Below are the code and all the weights of a small trained network. Each question names an input and a class and asks about switching units off, where a switched-off unit gives its printed mean instead of its output.

import numpy as np


def w(rows, s, z=0):
    codes = np.array(rows[::2]) - 128.0
    scale = np.full(codes.shape[1], s)
    scale[-1] = z or s
    return codes * scale


def f(y):
    return np.maximum(y, 0)


def log_softmax(a):
    a = a - a.max(-1, keepdims=True)
    return a - np.log(np.exp(a).sum(-1, keepdims=True))


def net(x, mask):
    res = np.array(x, float).reshape(1, 8) / 4 @ E
    y = f(res @ A[0][:, :-1].T + A[0][:, -1])
    res = res + np.where(mask, y, B[0][:, -1]) @ B[0][:, :-1]
    return log_softmax(res[-1] @ U[:, :-1].T + U[:, -1])


A, B = {}, {}
E = w([
[127,131,136,128,135,128,127],'x0',
[252,160,167,230,118,235,223],'x1',
[125,133,124,126,129,135,129],'x2',
[138,118,144,118,118,136,116],'x3',
[61,17,157,86,119,185,223],'x4',
[135,123,139,120,121,137,120],'x5',
[124,126,130,135,135,135,124],'x6',
[43,175,225,237,29,114,143],'x7',
],0.017)
A[0] = w([
[70,52,120,82,98,171,238,135],'N1',
[26,99,153,82,92,112,76,136],'N2',
[180,23,95,75,180,161,168,150],'N3',
[40,84,211,202,80,182,174,55],'N4',
[5,123,139,116,120,65,76,170],'N5',
[181,231,98,149,116,105,36,251],'N6',
[80,108,52,17,165,67,23,242],'N7',
[237,120,48,72,234,152,87,201],'N8',
],0.013,0.012)
B[0] = w([
[95,48,45,67,198,93,145,198],'N1',
[43,153,124,86,105,103,112,198],'N2',
[136,143,52,89,205,224,149,193],'N3',
[159,26,142,211,59,75,146,196],'N4',
[36,154,152,115,51,56,83,211],'N5',
[216,139,226,217,72,73,86,208],'N6',
[158,12,143,103,228,5,37,254],'N7',
[244,116,78,70,62,82,215,210],'N8',
],0.014,0.047)
U = w([
[160,27,150,139,145,74,121,155],'0',
[85,210,186,162,65,93,25,123],'1',
[94,118,86,32,226,125,88,2],'2',
[25,86,122,59,63,107,151,54],'3',
[240,205,124,97,30,138,230,96],'4',
[138,208,192,247,43,197,140,70],'5',
[151,130,74,99,176,252,248,102],'6',
],0.014,0.0082)

Each question gives the input, the list of numbers given to net, and the class t.
The units are the neurons (one row each of A and B). Each row of codes is followed by its name. A weight is (code - 128) times the scale printed after its matrix; where a second scale follows, it is the last column's (A, B and U).
mask holds one flag per neuron, in row order. A switched-off neuron (its flag False) gives its mean, the last column of its row in B, instead of its output. The means were averaged over made-up inputs and are rounded, as every weight is.
A unit's drop is (log p(t) with every unit on - log p(t) with that unit switched off) / (log p(t) with every unit on - log p(t) with every unit switched off).
The circuit of an input: a set's keep is (log p(t) with only the set's units on - log p(t) with every unit switched off) / (log p(t) with every unit on - log p(t) with every unit switched off). Starting from all 8 units, units are removed one at a time, each time the one whose removal leaves the highest keep (on an exact tie, the one counted first), for as long as the keep stays at least 0.8.
circuit, biggest first: the units of the circuit, biggest drop first
unit that matters most: the unit with the biggest drop
k most important neurons: the k neurons with the biggest drops, biggest first
drop of u: that unit's drop, to one decimal
input [8,8,1,-1,-2,0,-4,3], class 5: circuit, biggest first : [N7 N8]
input [2,-3,7,8,1,-7,-5,-8], class 2: circuit, biggest first : [N3]
input [1,8,4,0,-7,0,1,1], class 5: circuit, biggest first : [N7 N6]
input [8,2,2,-1,-3,-5,-6,0], class 4: 2 most important neurons : [N7 N5]
input [-5,1,-7,-6,4,2,-7,0], class 6: 3 most important neurons : [N7 N5 N6]
input [2,0,-6,6,6,-3,-1,8], class 3: 3 most important neurons : [N7 N6 N2]
input [-4,-6,-3,7,8,0,-3,1], class 3: 2 most important neurons : [N5 N2]
input [4,-3,7,-8,2,2,-1,-6], class 2: 3 most important neurons : [N3 N6 N4]
input [-7,6,-1,2,1,8,2,-5], class 6: 2 most important neurons : [N3 N6]
input [-7,-7,-5,4,2,6,-2,2], class 3: 2 most important neurons : [N5 N2]
input [4,4,-2,1,0,-4,-7,8], class 5: drop of N7 : 0.9
input [-6,-8,2,8,1,8,4,7], class 3: drop of N1 : 0.0
input [6,-3,7,7,2,-4,-5,-7], class 2: drop of N3 : 0.6
input [1,4,4,0,-1,-3,-5,-6], class 4: drop of N8 : 0.2
input [6,-5,-3,4,1,-5,-7,5], class 3: unit that matters most : N6
